Facts:
B κ 889; AO κ 889; AW κ 889
AH κ 476; AF κ 889; X κ 476
T κ 476; H κ 476; Z κ 889
W κ 889; AX κ 889; AC κ 889
AL κ 889; AS κ 889; S κ 889
E κ 889; A κ 476; L κ 889
G κ 889; AG κ 889; Q κ 476
AJ κ 889; F κ 889; AN κ 889
AY κ 889; M κ 476; O κ 889
AR κ 889; BA κ 889; K κ 889
U κ 889; C κ 889; AV κ 889
D κ 889; AK κ 476; BB κ 476
AA κ 889; V κ 889; AP κ 476
Y κ 889; AB κ 476; BD κ 476
R κ 889; B σ AI; AO σ AI
AW σ AD; AH σ AI; AF σ AE
X σ AE; T σ AU; H σ AM
Z σ AE; W σ AZ; AX σ BC
AC σ AM; AL σ N; AS σ AE
S σ AZ; E σ J; A σ AE
L σ BC; G σ AQ; AG σ AT
Q σ AI; AJ σ AZ; F σ BC
AN σ AU; AY σ AU; M σ AZ
O σ AZ; AR σ AE; BA σ BC
K σ AD; U σ AE; C σ AT
AV σ BC; D σ AT; AK σ AZ
BB σ AE; AA σ I; V σ AT
AP σ AU; Y σ BC; AB σ AZ
BD σ AI; R σ AZ; AO ξ AG
A ξ AP; G ξ AH; AV ξ AP
AU ξ K; V ξ A; Y ξ G
Y ξ AG; N ξ AV; AB ξ AZ
B θ 108; AO θ 373; AW θ 373
AH θ 373; AF θ 373; X θ 108
T θ 334; H θ 373; Z θ 108
W θ 334; AX θ 373; AC θ 373
AL θ 108; AS θ 28; S θ 373
E θ 373; A θ 108; L θ 334
G θ 373; AG θ 373; Q θ 334
AJ θ 373; F θ 28; AN θ 373
AY θ 334; M θ 28; O θ 373
AR θ 373; BA θ 373; K θ 108
U θ 373; C θ 373; AV θ 108
D θ 334; AK θ 573; BB θ 28
AA θ 108; V θ 573; AP θ 373
Y θ 108; AB θ 373; BD θ 373
R θ 28; B δ BD; AW δ K
AH δ AO; AF δ Z; X δ AF
T δ AY; Z δ BB; AX δ BA
AC δ H; AS δ A; S δ O
L δ AV; AG δ V; Q δ AH
AJ δ M; F δ Y; AY δ AP
M δ W; O δ R; AR δ AS
BA δ L; U δ X; D δ AG
AK δ AJ; BB δ AR; V δ C
AP δ AN; Y δ AX; AB δ S
BD δ Q; R δ AK

Known rows:
AV: [  3 -24 -42 -18  11  15 -24  -6 -21 -24  26 -45  10 -29  14   1  -1  -6
 -17  16   1 -12 -36   6  -5  22 -11  -3 -30  23   4   6  -2  -8 -17  -7
  33 -30   0 -13  20  62  -4 -10  -7 -11  -3  11  -9  -6 -43  15   6]
AE: [ 20 -11   2  -4   4  -3 -13  -4   4   8 -24   9   0   5  -6   2  20  -9
  -9  -9  15   3 -12  -5 -17 -17 -13   1 -12   6   2  -2  -5  -5 -10  28
  -1  25  -4   5 -42 -23  -7 -19 -16 -29 -15  23  -8 -49 -10 -12  -9]
AB: [ 24   9  -8  -7  -6   3 -11  40  26  -2  25 -26  15  10   5  -1   1  -2
  -5   2  11  24  39  15   8 -35   4  -9 -14   1   1   7   4  -7   9 -29
 -11 -12  -8  -9   8  -9  -5   7  15 -20 -20  -8  23  -2  77   1  -4]
G: [  6 -20   6 -18  -3   5 -10   1  20   7   9  -2   6  10  -3 -10   5 -13
 -22  -9 -13  -9   7 -24  -8 -17 -12  19  -9   7   3 -15   8  -5 -18   6
  17  21   7  -2  -3  -1  -8  43   3  -8  -3   3 -13  -7  46   4   3]
BB: [ 15 -22  -4  -1 -10   9 -12 -10   3   2 -11   6   2  13   0  -8  12  -5
  26 -17  17   0  25 -21 -11  21 -47 -13  -4  20   6  -3   0  -4  -8  15
   8 -21   4   9 -20 -19  -6 -32   5 -50  -6  14   0 -28 -16   4 -11]
D: [ 15 -19 -11   5   3  -4   2   1   6   2  17   0  14  13 -10 -18  10 -15
  11   5 -19  12  27  11  -5  36 -20  10  -9  12   8  12   4   3  13   3
   8 -18  -5 -57 -31 -19 -10  18 -28   4 -10   1 -10  17  39  -6   1]
U: [ 18 -10  -7   6  -3  -1 -13  -7   6   6  -9  24   7  19   3  -7  12  -4
  33 -29  11  -9   9  -9 -12  -3 -45  -4 -13  13   1  13   1  -4 -15   6
  11 -42   2 -16 -47 -42  -5  -1  -2 -52 -11  12   1 -17  17  -6  -8]
AI: [  5 -14  14   7  -6   4   9  -1   1  30 -28 -19   3   1  -7  11  11 -14
 -17  -1 -11  -4 -19  16  -5 -34   9   8  10   0   8   9  -4  -4   6  13
  -7  41 -14  12  13   6   3  24 -32   3 -10  17  -7 -31  -6  -5  -2]
AA: [  6 -16 -10  -6  -5  -5  -5  -2   1   2  -3   1   7   4  -3  -5   0  -6
   0   6  -1  -1  10   0  -2  -4 -15   4   1   8   8   5   1  -3   0   3
   5  -3  -3 -12 -16  -1   0   3 -16 -10  -7   6 -10 -11  19   1  -1]
R: [  6  -2 -20 -13 -21 -15 -11   3  27  -1  15  -8   5   1   0  -5  -5  -7
  -1   7  -6  16  39  -4  15 -20 -15  -6  -2   8  -3   3   7  -2 -13 -11
   1   7   4  12   0  17  -1 -24 -12  -2 -17   0  12  -9  14  -3  -3]
A: [ 17 -22 -12 -12  -6  19  -2 -23 -11 -12  20 -38   0 -31  -5   1  17 -10
   6   0  23  -3  20 -17  -8  34 -65  -5 -20  23  -1  18  -4 -11  -6   2
  28 -46   8  -4 -24  -6  -2 -17  21 -50   1  30   8 -53 -28   4 -11]
F: [  2 -15 -29  -9   8 -16 -23  15  -4   0   5  11  14  14  16 -10  -4   0
  -5  -3   6 -16 -48  16  -8 -22  -1   3 -17  23   5   6   7  -7  -9  -3
  22 -30  -6 -33  -7   7  -7   4 -21  -4  -9   2  -9  22   7   3  16]
AD: [ 14 -11  -7  -8   2  -7  -9   6   6  11 -17  -2   5   0  -6   3  13 -10
 -29  12  -1   8 -19   7  -6 -25  17   8  -4   3   6   0  -4  -4   1  23
  -6  39  -8  -5 -13   7  -5   0 -29   6 -13  16 -15 -36   2 -10  -2]
AR: [ 15 -22  -7  -1  -8  10  -5  -8   6  -6  -6   2   0   8  -9 -10  12  -5
  12 -21   8  -3  16 -17 -11  20 -53 -15  -8  11   8  -7  -2  -6 -26   4
  19 -23   7   8 -24 -17  -2 -38   1 -42  -5  12   1 -44 -25   2 -16]
K: [ 13 -14   4   0 -13 -13 -28   4   0 -10  -1 -19   7 -10  -1   2  -7 -10
  36  22  -3 -10  -1  -4  -2   8 -25  11  23 -20  13  22  -1   0 -18  20
   9   0  -3 -22 -10 -35  -9  -6  -2   0 -18  -4  -9  13  23  -2  19]
AU: [ 15  -8  -7  -7 -11 -32 -43   4  11 -21 -31 -15   7 -18 -27   1  -3  -6
  10  41   9   3 -18 -16  -7 -27  28  20  19 -27  17   7 -11  -5 -21  38
 -13  29  -6  -4  -9 -23   1  11  -2  20 -14  12 -29 -35  22  -3   8]
AQ: [ 15 -12  -9  -7   1 -10 -10   3   7   8 -17  -7   4   2  -6   5  12 -10
 -33  11   4   8 -15   8  -5 -23  11  10  -7   3   6  -4  -4  -4   3  22
  -8  44  -7  -4 -14   5  -6  -3 -30   2 -13  17 -16 -34  -1 -12  -2]
AJ: [ 12  -6 -20  -9 -23  -6  -1  11  26  -8  18 -19   6  -5  -8  -6   4  -9
 -11   0  -4   8  42   6  16 -14  -6 -14   0   0   1  -2   4  -4 -30 -12
  11  -2   7  10   6  30  -3 -40  -5   0 -12  -2   9 -21  -4   0  -6]
S: [ 10   1 -15 -13 -24 -12  -1  14  17   7  22   2   9   2   9  -5  -4  -8
   3  -2  -2   5  35   7  17 -28  -2  -4   0  -2  -4  12   7   0 -15 -11
   4   0   2  -1 -21   1  -4 -13 -12 -10 -17  -3   6  -8  49  -7   0]
AT: [ 18 -20  -9  -4   9  -1  -3   1   3  12  -4 -10   4   1 -15  -7  17 -17
 -30  18 -10  22  14   9 -11   9  17  15  -6   6   9  -1   0   2  12  26
  -5  44 -10 -31 -22  -4 -12  -1 -38  21 -15  14 -15 -19  16 -12  -3]

Rows, some named above:
[ 11  -6 -32 -15   4   8 -26 -28 -25 -22   8 -30   6 -12  -6  13 -14  -3
 -22  36   6 -10  28 -28  15  34 -31  19  -1   2   4   7 -10  -3  17  13
   3 -41   3 -11 -33  29   6  38  -8 -19   5  17 -22  20  40   8  -4] => AP
[ 18 -21   5 -16 -15  15 -23   8  19  22  43   6   2  15   3 -14   5 -24
 -36  -2 -38   0  33  -8  -1  56 -13  10   6  26  11   2  10   2  16  15
  16   5  -2 -46 -39 -37 -19  37 -24  15  -7   1 -24  25  46   5   1] => AG
[ 16 -12  -2  -3  -4   2  -8  -5  -6   6  -5  27   3  15   8  -6   6  -4
  30 -23  10  -8   8 -13 -11   8 -49  -6  -9   8   3   3   2  -3  -9   9
  17 -22  -1 -10 -52 -44  -4 -13  -1 -58 -11  12  -8 -35  28  -3 -11] => X
[ 13 -13   5  -2 -12 -17 -29   2   5 -11  -1 -21   6 -10  -2   2  -8 -10
  31  22  -2 -11  -2  -3  -4   0 -16  11  24 -20  12  20  -1   0 -15  20
  10  -6  -3 -22  -6 -35  -8  -8  -2  -1 -17  -6  -9  13  19  -1  18] => K
[ -9 -21  31  -5 -11  15   8 -14  15  15  -3 -38   1  17   1   1  -3 -19
  -7 -10 -31 -19  11 -23  -5 -24 -46  19   6  12   6  -3   8  -4   0  -3
  11  37   1  22  34  15  -1  57  -5 -14  -1  -1   0   6  30  15   5] => AH
[ -5 -21 -29 -12   3 -17 -20   1  -4  -5   1  -4   6   5  13 -11 -11  -1
  -9  11  -3  -6 -45   4  -9  -5 -12  -1 -13  26   8  -6   7  -5   3  -3
  20   2  -4  -9   8  20  -9 -20 -19  -5  -9   2  -3   8 -24  12  13] => BA
[  4 -25 -44 -17   8  14 -22  -7 -24 -24  24 -54  10 -29  14  -1  -2  -7
 -19  16   1 -11 -39   7  -7  20 -10  -5 -28  23   3   4  -3  -9 -14  -7
  36 -32  -1 -13  20  64  -3 -11  -8  -9  -3  12  -6  -9 -40  13   7] => AV
[  1  -9 -23 -12 -13 -19 -20 -10   0 -19 -19   3   6  16 -21  -7 -14   1
 -10  29   2   1  16 -28  11  -4 -24   6  -1   7  14  -9  -4  -6   7   9
  -8 -10   0  -1 -27   3   9  16 -12  -6   2   7 -23  -6  32  10  -3] => AN
[ 18 -10  -4   5  -2   1 -10  -7   4   5  -7  16   6  22   3  -7  12  -3
  32 -30  11  -9   7  -9 -10   1 -45  -6 -13  12   0  14   2  -5 -18  10
   7 -33   2 -14 -51 -45  -4   0   1 -53 -12  13   1 -15  18  -5  -8] => U
[ 18 -19  -7  -2   8  -6   0   0   8  14  -1  -2   5  -2 -15  -9  19 -18
 -27  16 -12  22  13  13 -10  12  17  15  -8   4   9  -7   0   2   9  23
  -6  46  -9 -27 -26  -5 -12  -4 -36  21 -12  14 -13 -20   4 -12  -5] => AT
[ -2 -22 -29 -13  11 -12 -19   8  -3  -2   5  19   9   1  18  -9 -13   4
 -12   1   2 -11 -44   6  -9  -6  -1   7  -2  22   7  -1   6  -2  -2  -3
  25  -6  -7 -14  -3  11  -6 -16 -16   2  -8   0  -7  18  -2   4  11] => AX
[  8  -8 -19 -17 -12 -16 -13  -1 -11  -8 -14  21  10  16 -12  -6 -14   0
  -4  21   4  -7  16 -16  12  -5 -21  10   9  -3  12  -4  -3  -4   4   8
  -3 -25  -1 -16 -47  -9   6  22 -13 -16   1   4 -36  -8  68   5  -1] => AY
[ 15 -10 -14 -14   4   4 -18  -6  -9  -3  -2 -30   7 -35  -5   7  14 -12
 -20  18   5  11 -17   4  -9 -11  25  14 -28   7  -1  11  -9  -4   0  17
  -5  28 -10  -4 -15  31  -4  25 -23 -13 -14  30 -15 -56   7  -8 -10] => N
[  7 -24 -13   0   0  -6   2 -12   3  -4  12 -16   5   4 -16 -20   2 -15
   4  17 -20  22  36  -4  -5  43 -25   7 -11  21   9   1   6   4  19   4
   9  12  -4 -31 -15  -7 -12  -1 -27   7  -9   2  -6   3  12   2  -3] => C
[ -2 -13   8  16 -15   1  13  -2   3  28 -12 -23   9  14   0   5   0 -10
  24 -15 -18 -16  -1  16   0 -22 -24   8  12   5   8  27   1  -4   7  -6
   2 -20 -11  -6   9  -5   7  47 -21 -16  -4   5  -6  -1  25   3   0] => B
[ -1 -28 -29 -12  -2 -16 -22   6  -5   1   4  -4  10   2  16 -12  -3  -1
  -7  10   6  -6 -30   4  -8  -9  -1  -3  -6  28  10 -12   6  -5 -10   2
  18  -4  -2  -5  17  32  -9 -31 -13  -1  -4   2  -8  15 -35  11  11] => L
[ 30   2   0 -12   4  10 -13  32  17   9   7 -41   5  10   3  16  10  -8
 -59  16  16  27  18  15   4 -40  17  -2  -5  -7   3  -5   0  -7  25   1
 -22  46 -10   6  16   6  -9 -17  -2  -5 -24   2  23 -16  37  -6  -1] => AZ
[  0 -21 -14 -32  -7  -4 -35  25  13   3  26  23  10   2  23 -20  -8  -6
 -17 -13 -13 -19 -52  -2 -16 -16  22  11 -16  29   8  -9  11  -8 -23  -2
  32   9  -5 -13  -6  -8  -8  29  -7  -2  -6   3 -29 -15  44  14   9] => Y
[  7 -16 -23 -13  12 -16 -21  12  -1  10 -14  -1   6  -1  10   0   7  -5
 -42  10   9  -2 -60  16 -14 -33  24   5 -11  14   5  -6  -1  -5   1  18
   1  32  -9 -10  -6  17 -10 -15 -35  10 -13  13 -14 -15 -21  -4  10] => BC
[ 18 -11  -6   3  -4  -3  -8  -7   5   6 -10  22   8  17   4  -7  12  -4
  32 -28  14  -9   7  -9 -12   4 -46  -6 -11  13   2  16   1  -5 -13   8
  13 -34   1 -16 -47 -40  -5   1  -1 -54 -12  13  -3 -14  18  -5  -7] => U
[ 14  -8  -4 -10 -10 -32 -42   3  11 -24 -32 -15   7 -20 -27   2  -3  -5
   6  44  11   2 -17 -13  -6 -27  25  20  18 -25  16   9 -11  -5 -23  36
 -13  30  -7  -3 -10 -24   2   9  -4  21 -12  11 -24 -35  20  -5   6] => AU
[ 19 -21   4 -18 -14  14 -24   4  18  20  44   6   2  14   4 -13   7 -24
 -38  -2 -37   0  36  -7   0  55 -11  10   7  22  12   4   9   1  11  12
  15   6  -1 -45 -38 -32 -18  32 -24  18  -7   3 -27  31  47   4   3] => AG
[ -1 -23  17  -4 -42  17 -13   2  24  32  10 -32   3   2   5  -5   1 -14
   2 -21 -31 -10  12  -1  -3  10   6  -2  21  35  16  11   5  -7  -9  -3
   4   8  -8  27  34  -5   4  49 -14  10   5  12 -18 -20   2  20 -15] => AO
[ 14 -15  -2   1   2   3  -6 -15   2   0  -3  26   2  10   7  -7   3   0
  15 -28  14  -5  18 -20 -11  13 -39  -2  -1  13   3   2   2  -2  -4   7
  15 -11   0   6 -50 -36  -2 -19   2 -47 -11  13   3 -25  11  -4 -13] => AF
[  7 -10 -16 -20 -26 -12  12  10  31   1  23 -28   3 -14 -13  -7   7  -8
 -18   7   9   9  42   7  19 -26 -17  -3   9   4  -1   5   7  -8 -12 -17
  12  -7   9   1   7  15   0 -42   5  11  -5   6  19 -28  -4  -1   0] => W
[ -2 -21 -29  -9  11 -11 -17   5  -5   1   8   7   9   2  19 -10 -16   2
 -14   1   6 -14 -43   7  -8  -5  -3   3  -1  20   6  -3   7  -2  -1  -8
  24  -9  -4 -15  -5  15  -6 -20 -20   5  -7   0  -7  14  -2   5  11] => AX

